Here is a tiny trained network, its code and every weight. The questions are about switching its units off for an input and a class, where a switched-off unit gives its printed mean instead of its output.

import numpy as np


def w(rows, s, z=0):
    codes = np.array(rows[::2]) - 128.0
    scale = np.full(codes.shape[1], s)
    scale[-1] = z or s
    return codes * scale


def norm(h):
    return h / np.sqrt((h * h).mean(-1, keepdims=True) + 1e-5)


def f(y):
    return np.maximum(y, 0)


def log_softmax(a):
    a = a - a.max(-1, keepdims=True)
    return a - np.log(np.exp(a).sum(-1, keepdims=True))


def net(x, mask):
    res = np.array(x, float).reshape(1, 6) / 4 @ E
    u = 0
    for l in range(2):
        y = f(norm(res) @ A[l][:, :-1].T + A[l][:, -1])
        res = res + np.where(mask[u : u + 16], y, B[l][:, -1]) @ B[l][:, :-1]
        u += 16
    return log_softmax(norm(res)[-1] @ U[:, :-1].T + U[:, -1])


A, B = {}, {}
E = w([
[152,110,45,81,115,98,75,199,189,146],'x0',
[156,81,106,48,121,123,97,65,113,60],'x1',
[102,3,179,120,183,157,223,126,220,150],'x2',
[49,110,67,91,161,179,158,154,44,168],'x3',
[126,129,131,126,129,128,129,130,127,126],'x4',
[239,113,176,67,90,186,126,154,85,182],'x5',
],0.0063)
A[0] = w([
[148,105,164,73,103,82,90,78,125,40,105],'0.n0',
[80,143,127,191,146,55,119,87,118,114,79],'0.n1',
[175,177,169,141,148,114,173,210,101,176,113],'0.n2',
[147,94,80,92,114,90,50,195,193,185,121],'0.n3',
[166,194,134,165,124,94,218,184,146,141,53],'0.n4',
[96,119,126,120,171,128,157,146,205,100,119],'0.n5',
[255,144,197,145,103,208,115,152,85,144,120],'0.n6',
[90,84,70,187,125,116,125,102,20,176,110],'0.n7',
[163,152,198,175,138,63,129,93,213,95,121],'0.n8',
[76,143,198,160,65,150,98,119,58,79,129],'0.n9',
[111,74,102,84,95,160,122,125,74,181,97],'0.n10',
[87,160,124,217,125,148,151,202,161,184,51],'0.n11',
[123,107,202,95,64,132,112,162,97,125,39],'0.n12',
[144,94,119,144,192,144,145,69,201,183,3],'0.n13',
[132,183,195,157,105,183,226,2,98,125,60],'0.n14',
[114,196,153,143,78,82,38,167,108,134,111],'0.n15',
],0.0089,0.0047)
B[0] = w([
[113,131,132,131,173,189,155,101,144,64,226],'0.n0',
[56,124,90,89,69,95,99,125,138,160,192],'0.n1',
[104,141,168,109,144,189,118,81,120,157,195],'0.n2',
[147,121,154,163,181,67,56,197,104,141,226],'0.n3',
[170,159,122,104,182,167,143,30,243,118,166],'0.n4',
[111,121,94,113,112,111,145,75,61,163,201],'0.n5',
[69,106,162,110,60,140,121,115,125,127,255],'0.n6',
[155,153,101,148,101,167,168,192,158,92,195],'0.n7',
[160,172,132,188,66,137,158,224,185,108,235],'0.n8',
[167,134,96,150,161,92,99,130,104,135,205],'0.n9',
[103,137,147,145,119,148,149,171,150,69,180],'0.n10',
[179,156,128,95,188,211,90,77,206,160,195],'0.n11',
[105,81,153,137,66,113,104,161,159,129,152],'0.n12',
[136,121,159,72,110,91,179,94,119,141,174],'0.n13',
[167,87,86,136,220,73,43,218,127,161,230],'0.n14',
[160,160,86,169,116,145,157,41,2,151,222],'0.n15',
],0.0089,0.0071)
A[1] = w([
[189,119,163,129,127,55,121,129,189,145,113],'1.n0',
[68,156,46,111,157,181,173,153,116,138,53],'1.n1',
[139,96,193,121,171,88,217,114,178,157,46],'1.n2',
[44,155,45,196,139,103,144,31,198,129,104],'1.n3',
[172,105,145,54,69,231,82,158,113,189,75],'1.n4',
[77,187,56,172,102,86,117,116,149,138,78],'1.n5',
[109,145,117,131,157,66,66,135,142,181,139],'1.n6',
[154,55,164,105,95,92,191,124,198,176,37],'1.n7',
[225,134,176,188,79,123,138,65,136,122,97],'1.n8',
[130,60,147,140,140,138,138,115,159,215,82],'1.n9',
[165,132,89,121,129,132,129,158,128,18,163],'1.n10',
[154,90,159,197,198,91,86,130,86,133,107],'1.n11',
[142,83,129,45,185,146,119,86,127,2,4],'1.n12',
[90,161,62,75,179,65,142,126,167,92,159],'1.n13',
[122,102,92,60,177,153,200,165,119,154,161],'1.n14',
[153,214,116,159,118,158,59,80,82,171,123],'1.n15',
],0.0088,0.0024)
B[1] = w([
[86,153,87,133,144,166,120,162,86,94,193],'1.n0',
[163,150,151,185,100,102,136,181,171,112,197],'1.n1',
[138,133,28,156,153,127,119,102,13,110,196],'1.n2',
[157,62,225,74,100,125,123,134,101,164,222],'1.n3',
[111,64,194,157,124,42,131,106,166,134,226],'1.n4',
[80,94,214,94,56,138,131,100,125,124,204],'1.n5',
[176,23,164,107,233,155,123,147,76,92,191],'1.n6',
[85,159,74,121,90,140,124,69,33,105,203],'1.n7',
[74,152,99,152,133,133,156,216,152,111,201],'1.n8',
[158,174,90,43,113,78,108,62,113,106,193],'1.n9',
[133,160,112,149,154,162,161,113,182,205,220],'1.n10',
[117,103,114,68,219,107,115,212,86,150,199],'1.n11',
[166,190,163,115,199,185,155,63,188,254,186],'1.n12',
[152,106,207,138,124,140,90,114,138,147,203],'1.n13',
[130,221,75,202,49,104,107,145,141,46,201],'1.n14',
[102,87,70,75,151,116,188,94,170,91,255],'1.n15',
],0.0081,0.0071)
U = w([
[147,80,104,124,231,96,73,192,86,120,249],'0',
[105,171,11,114,87,112,171,29,30,98,160],'1',
[77,54,252,92,41,105,114,93,138,146,87],'2',
[162,188,139,124,193,213,163,43,220,182,76],'3',
[109,194,88,214,58,143,176,225,184,60,43],'4',
],0.014,0.0013)

Each question gives the input, the list of numbers given to net, and the class t.
The units are the neurons (one row each of A and B). Each row of codes is followed by its name. A weight is (code - 128) times the scale printed after its matrix; where a second scale follows, it is the last column's (A, B and U).
mask holds one flag per neuron, layer by layer. A switched-off neuron (its flag False) gives its mean, the last column of its row in B, instead of its output. The means were averaged over made-up inputs and are rounded, as every weight is.
A unit's drop is (log p(t) with every unit on - log p(t) with that unit switched off) / (log p(t) with every unit on - log p(t) with every unit switched off).
The circuit of an input: a set's keep is (log p(t) with only the set's units on - log p(t) with every unit switched off) / (log p(t) with every unit on - log p(t) with every unit switched off). Starting from the 12 units with the biggest drops (on a tie, the unit counted first), units are removed one at a time, each time the one whose removal leaves the highest keep (on an exact tie, the one counted first), for as long as the keep stays at least 0.8.
units of the circuit, in order: the units of the circuit, biggest drop first
top k neurons: the k neurons with the biggest drops, biggest first
k most important neurons of layer l: the k neurons of layer l with the biggest drops, biggest first
input [-1,-6,-7,-2,-7,-4], class 1: units of the circuit, in order	(0.n15)
input [-3,-6,4,1,5,8], class 2: top 2 neurons	(0.n6, 1.n4)
input [5,5,-3,-7,6,-6], class 4: top 2 neurons	(0.n8, 0.n14)
input [-4,7,0,-1,-7,5], class 3: 2 most important neurons of layer 0	(0.n0, 0.n3)
input [-5,-4,-7,-1,1,8], class 2: top 3 neurons	(0.n6, 1.n4, 0.n12)
input [2,3,0,-1,-1,0], class 3: top 2 neurons	(0.n0, 1.n12)
input [-3,-5,-4,-8,0,5], class 4: top 2 neurons	(1.n8, 0.n8)
input [-6,2,2,-3,6,-7], class 2: 2 most important neurons of layer 0	(0.n1, 0.n3)
input [-2,4,-1,-8,-1,-8], class 2: top 3 neurons	(0.n1, 1.n3, 1.n5)
input [0,6,4,1,-8,5], class 3: top 2 neurons	(1.n12, 0.n0)
input [-6,-2,-2,2,7,8], class 2: 2 most important neurons of layer 0	(0.n6, 0.n3)
input [3,-6,-4,1,6,-6], class 2: 2 most important neurons of layer 1	(1.n3, 1.n5)
input [5,-1,1,2,-7,7], class 2: 2 most important neurons of layer 0	(0.n6, 0.n14)
input [0,7,-7,-8,1,6], class 4: units of the circuit, in order	(1.n8)
input [4,4,6,6,-1,1], class 1: 2 most important neurons of layer 0	(0.n14, 0.n8)
input [-8,-4,-8,5,-4,1], class 0: 2 most important neurons of layer 1	(1.n11, 1.n7)
input [-7,7,1,-5,5,6], class 0: top 2 neurons	(0.n14, 1.n11)
input [-7,6,-3,-5,-7,4], class 0: top 3 neurons	(0.n14, 1.n11, 0.n9)
input [5,7,8,0,5,-7], class 1: top 2 neurons	(0.n13, 1.n2)
input [0,3,1,0,1,-2], class 3: most important neuron of layer 0	(0.n0)
input [0,7,7,0,-2,5], class 1: top 2 neurons	(1.n7, 1.n2)
